[[151 101 120 132 137]
 [136 117 126 130 132]
 [134 121 126 128 132]]
:
[[136 117 126]
 [134 121 126]]

[[127 127 132 116]
 [129 129 122 133]
 [116 117 119 134]
 [129 130 112 128]
 [128 130 107 117]]
:
[[129 129 122]
 [116 117 119]]

[[130 152 123 149]
 [127 152 118 148]
 [129 151 120 148]]
:
[[127 152 118]
 [129 151 120]]

[[131 141 142 135 144]
 [120 104 129 134 135]
 [128 125 136 128 144]
 [126 144 126 130 137]
 [129 139 139 127 148]]
:
[[120 104 129]
 [128 125 136]]

[[108 100 129]
 [116 114 124]
 [109 101 130]
 [108 102 127]
 [130 127 131]]
:
[[116 114 124]
 [109 101 130]]

[[150 138 124 147 121]
 [150 136 128 144 124]
 [112 119 143 114 123]]
:
[[150 136 128]
 [112 119 143]]
---
[[114 132 123 128]
 [104 132 116 128]]
:
[128 116]

[[103 157 155]
 [120  99 132]
 [126 114 128]
 [126 114 127]
 [128 128 128]]
:
[155  99 126]

[[103 131]
 [101 146]
 [129 139]
 [113 139]
 [106 121]]
:
[131 101]

[[105 140 129]
 [146  99 144]]
:
[129  99]

[[139 122 132 120]
 [150 120 134 118]
 [134 133 129 125]]
:
[120 134 133]

[[120 147]
 [138 150]]
:
[147 138]
---
[[107 113 141]
 [138 141 123]
 [125 155 135]]
:
[[138 141 123]
 [125 155 135]
 [107 113 141]]

[[120 125 139 122 123 120 142 136]
 [128 154 114 116 136 140 102 136]
 [125 122 136 122 125 123 134 138]
 [133 120 125 137 123 119 138 119]]
:
[[133 120 125 137 123 119 138 119]
 [128 154 114 116 136 140 102 136]
 [125 122 136 122 125 123 134 138]
 [120 125 139 122 123 120 142 136]]

[[121 110 153 152 110 118]
 [153 154 123 102 100 134]
 [112 142 151 144 137 111]
 [117 153 143 150 115 156]
 [109 128 132 111 155 157]
 [137 143 133 110 128 122]]
:
[[153 154 123 102 100 134]
 [137 143 133 110 128 122]
 [121 110 153 152 110 118]
 [117 153 143 150 115 156]
 [112 142 151 144 137 111]
 [109 128 132 111 155 157]]

[[105 145 128]
 [140 107 125]
 [145 120 122]
 [153 112 134]
 [130 137 125]
 [150 116 143]
 [144 107 124]
 [129 131 112]
 [110 127 132]
 [118 138 118]]
:
[[153 112 134]
 [150 116 143]
 [145 120 122]
 [144 107 124]
 [140 107 125]
 [130 137 125]
 [129 131 112]
 [118 138 118]
 [110 127 132]
 [105 145 128]]

[[150 110 135 136 114 124 132 121 116 125]
 [114 147 118 111 156 126 135 137 134 133]
 [137 133 120 109 155 119 146 132 121 132]
 [134 129 125 119 141 123 137 130 124 130]
 [119 141 120 114 149 126 134 134 132 132]]
:
[[150 110 135 136 114 124 132 121 116 125]
 [137 133 120 109 155 119 146 132 121 132]
 [134 129 125 119 141 123 137 130 124 130]
 [119 141 120 114 149 126 134 134 132 132]
 [114 147 118 111 156 126 135 137 134 133]]

[[126 121 127 127 124 118 131 126 124 134 134 119]
 [144 132 124 119 121 128 126 134 130 136 132 115]
 [132 128 131 140 131 138 126 154 125 120 133 134]]
:
[[144 132 124 119 121 128 126 134 130 136 132 115]
 [132 128 131 140 131 138 126 154 125 120 133 134]
 [126 121 127 127 124 118 131 126 124 134 134 119]]
---
[[104 131 153]
 [119 130 132]
 [130 115 136]
 [113 128 154]]
:
[[130 132]
 [115 136]]

[[147 139 104 115 131]
 [123 124 133 132 130]
 [109 108 151 130 113]]
:
[[124 133]
 [108 151]]

[[128 127 127 112 123]
 [141 146 153 123 124]
 [119 116 113 142 134]
 [130 129 131 113 120]
 [140 145 152 122 120]]
:
[[146 153]
 [116 113]]

[[124 123 140 111 102]
 [140 131 123 142 109]
 [138 131 128 114 140]]
:
[[131 123]
 [131 128]]

[[137 133 134 106]
 [140 123 134 106]
 [127 117 137 149]
 [120 148 112 135]]
:
[[123 134]
 [117 137]]

[[126 127 127 118]
 [118 134 125 104]
 [155 134 127 136]
 [118 135 127 117]
 [118 134 101 117]]
:
[[134 125]
 [134 127]]

[[118 132 124 129]
 [125 119 129 131]
 [118 132 125 129]
 [116 135 105 115]]
:
[[119 129]
 [132 125]]
---
[[116 132 119 125 139]
 [138 135 128 124 145]
 [125 143 119 121 146]
 [128 129 129 137 126]
 [130 138 121 125 138]
 [133 138 132 117 130]
 [130 118 137 120 123]
 [129 134 119 115 133]
 [131 120 122 142 118]
 [137 101 137 134 103]]
:
[[125 139 116 132 119]
 [124 145 138 135 128]
 [121 146 125 143 119]
 [137 126 128 129 129]
 [125 138 130 138 121]
 [117 130 133 138 132]
 [120 123 130 118 137]
 [115 133 129 134 119]
 [142 118 131 120 122]
 [134 103 137 101 137]]

[[121 133 120 131 125 127 128 137]
 [129 111 142 124 101  98 135 134]
 [134 128 119 117 142 137 119 123]
 [123 126 137 133 138 136 132 124]
 [130 120 131 126 117 123 129 127]
 [116 136 131 141 140 142 133 132]
 [126 123 135 122 115 126 135 127]
 [142 139 116 121 129 137 116 131]
 [111 130 129 150 137 138 129 124]
 [116 129 123 129 131 124 127 126]
 [126 122 134 125 118 120 126 125]
 [117 139 122 141 131 134 124 119]]
:
[[128 137 121 133 120 131 125 127]
 [135 134 129 111 142 124 101  98]
 [119 123 134 128 119 117 142 137]
 [132 124 123 126 137 133 138 136]
 [129 127 130 120 131 126 117 123]
 [133 132 116 136 131 141 140 142]
 [135 127 126 123 135 122 115 126]
 [116 131 142 139 116 121 129 137]
 [129 124 111 130 129 150 137 138]
 [127 126 116 129 123 129 131 124]
 [126 125 126 122 134 125 118 120]
 [124 119 117 139 122 141 131 134]]

[[138 111 134 138 107 110 113 136 138 113 136 136]
 [138 114 147 126 113 114 119 152 150 116 123 154]
 [123 137 135 116 141 138 136 135 131 134 119 139]
 [125 134 144 112 140 136 133 145 137 132 114 146]
 [139 108 137 137 104 107 110 139 140 111 135 138]
 [132 126 122 137 124 127 130 124 128 126 136 127]
 [127 129 119 134 126 128 127 117 120 131 133 112]]
:
[[136 136 138 111 134 138 107 110 113 136 138 113]
 [123 154 138 114 147 126 113 114 119 152 150 116]
 [119 139 123 137 135 116 141 138 136 135 131 134]
 [114 146 125 134 144 112 140 136 133 145 137 132]
 [135 138 139 108 137 137 104 107 110 139 140 111]
 [136 127 132 126 122 137 124 127 130 124 128 126]
 [133 112 127 129 119 134 126 128 127 117 120 131]]

[[127 150 141 119 136 109]
 [147 124 121 133 139 126]
 [130 114 121 134 124 135]
 [121 117 121 133 122 142]
 [117 128 132 124 120 131]
 [124 112 116 136 118 150]]
:
[[136 109 127 150 141 119]
 [139 126 147 124 121 133]
 [124 135 130 114 121 134]
 [122 142 121 117 121 133]
 [120 131 117 128 132 124]
 [118 150 124 112 116 136]]

[[128 126 140 144 113 106 133]
 [126 125 129 128 133 145 128]
 [128 127 127 128 131 145 128]
 [128 124 130 128 135 140 117]
 [119 123 128 149 120 116 121]
 [117 128 128 138 125 128 121]
 [119 122 128 148 126 131 117]
 [117 118 142 154 128 153 128]]
:
[[106 133 128 126 140 144 113]
 [145 128 126 125 129 128 133]
 [145 128 128 127 127 128 131]
 [140 117 128 124 130 128 135]
 [116 121 119 123 128 149 120]
 [128 121 117 128 128 138 125]
 [131 117 119 122 128 148 126]
 [153 128 117 118 142 154 128]]

[[130 131 144 122 121 134 137 126 121 127]
 [133 123 141 147 141 120 144 101 134 133]
 [130 122 127 138 140 121 129 114 132 127]]
:
[[121 127 130 131 144 122 121 134 137 126]
 [134 133 133 123 141 147 141 120 144 101]
 [132 127 130 122 127 138 140 121 129 114]]

[[136 135 125 132 140 131 135 134 131 124 127]
 [134 132 126 133 146 132 133 132 132 124 131]
 [142 137 119 135 153 134 141 137 132 122 135]
 [142 136 118 134 143 134 139 137 129 121 132]
 [142 136 120 132 148 133 143 136 128 125 133]
 [149 139 113 136 151 135 147 141 129 120 136]]
:
[[124 127 136 135 125 132 140 131 135 134 131]
 [124 131 134 132 126 133 146 132 133 132 132]
 [122 135 142 137 119 135 153 134 141 137 132]
 [121 132 142 136 118 134 143 134 139 137 129]
 [125 133 142 136 120 132 148 133 143 136 128]
 [120 136 149 139 113 136 151 135 147 141 129]]

[[115 113 135 129 156 128 126 119 136 116 141 130 135 121 143]
 [125 125 118 122 133 134 132 142 121 128 144 127 135 148 135]]
:
[[121 143 115 113 135 129 156 128 126 119 136 116 141 130 135]
 [148 135 125 125 118 122 133 134 132 142 121 128 144 127 135]]

[[117 127 132 128 126 124 130 111 119 120 134 122 128 125 133]
 [131 134 129 125 124 131 126 118 126 154 138 142 135 118 126]]
:
[[125 133 117 127 132 128 126 124 130 111 119 120 134 122 128]
 [118 126 131 134 129 125 124 131 126 118 126 154 138 142 135]]
---
[[110 130 129 118 114]
 [133 141 135 156 109]]
:
[114 156]

[[149 107 126 108]
 [125 148 109 133]]
:
[108 109]

[[126 141]
 [107 130]
 [131 127]]
:
[141 107]

[[141 121 108]
 [135 132 136]
 [118 104 118]]
:
[108 132 118]

[[128 124 130]
 [131 158 113]
 [130 153 115]]
:
[130 158 130]

[[157 140 110]
 [129 129 127]
 [142 136 121]]
:
[110 129 142]

[[134 129 143]
 [127 125 155]
 [132 127 134]
 [134 127 143]]
:
[143 125 132]

[[128 130 117 151 125]
 [124 124 113 120 126]
 [139 128 118 114 128]
 [119 128 140 137 124]
 [129 133 130 126 130]]
:
[125 120 118 128 129]
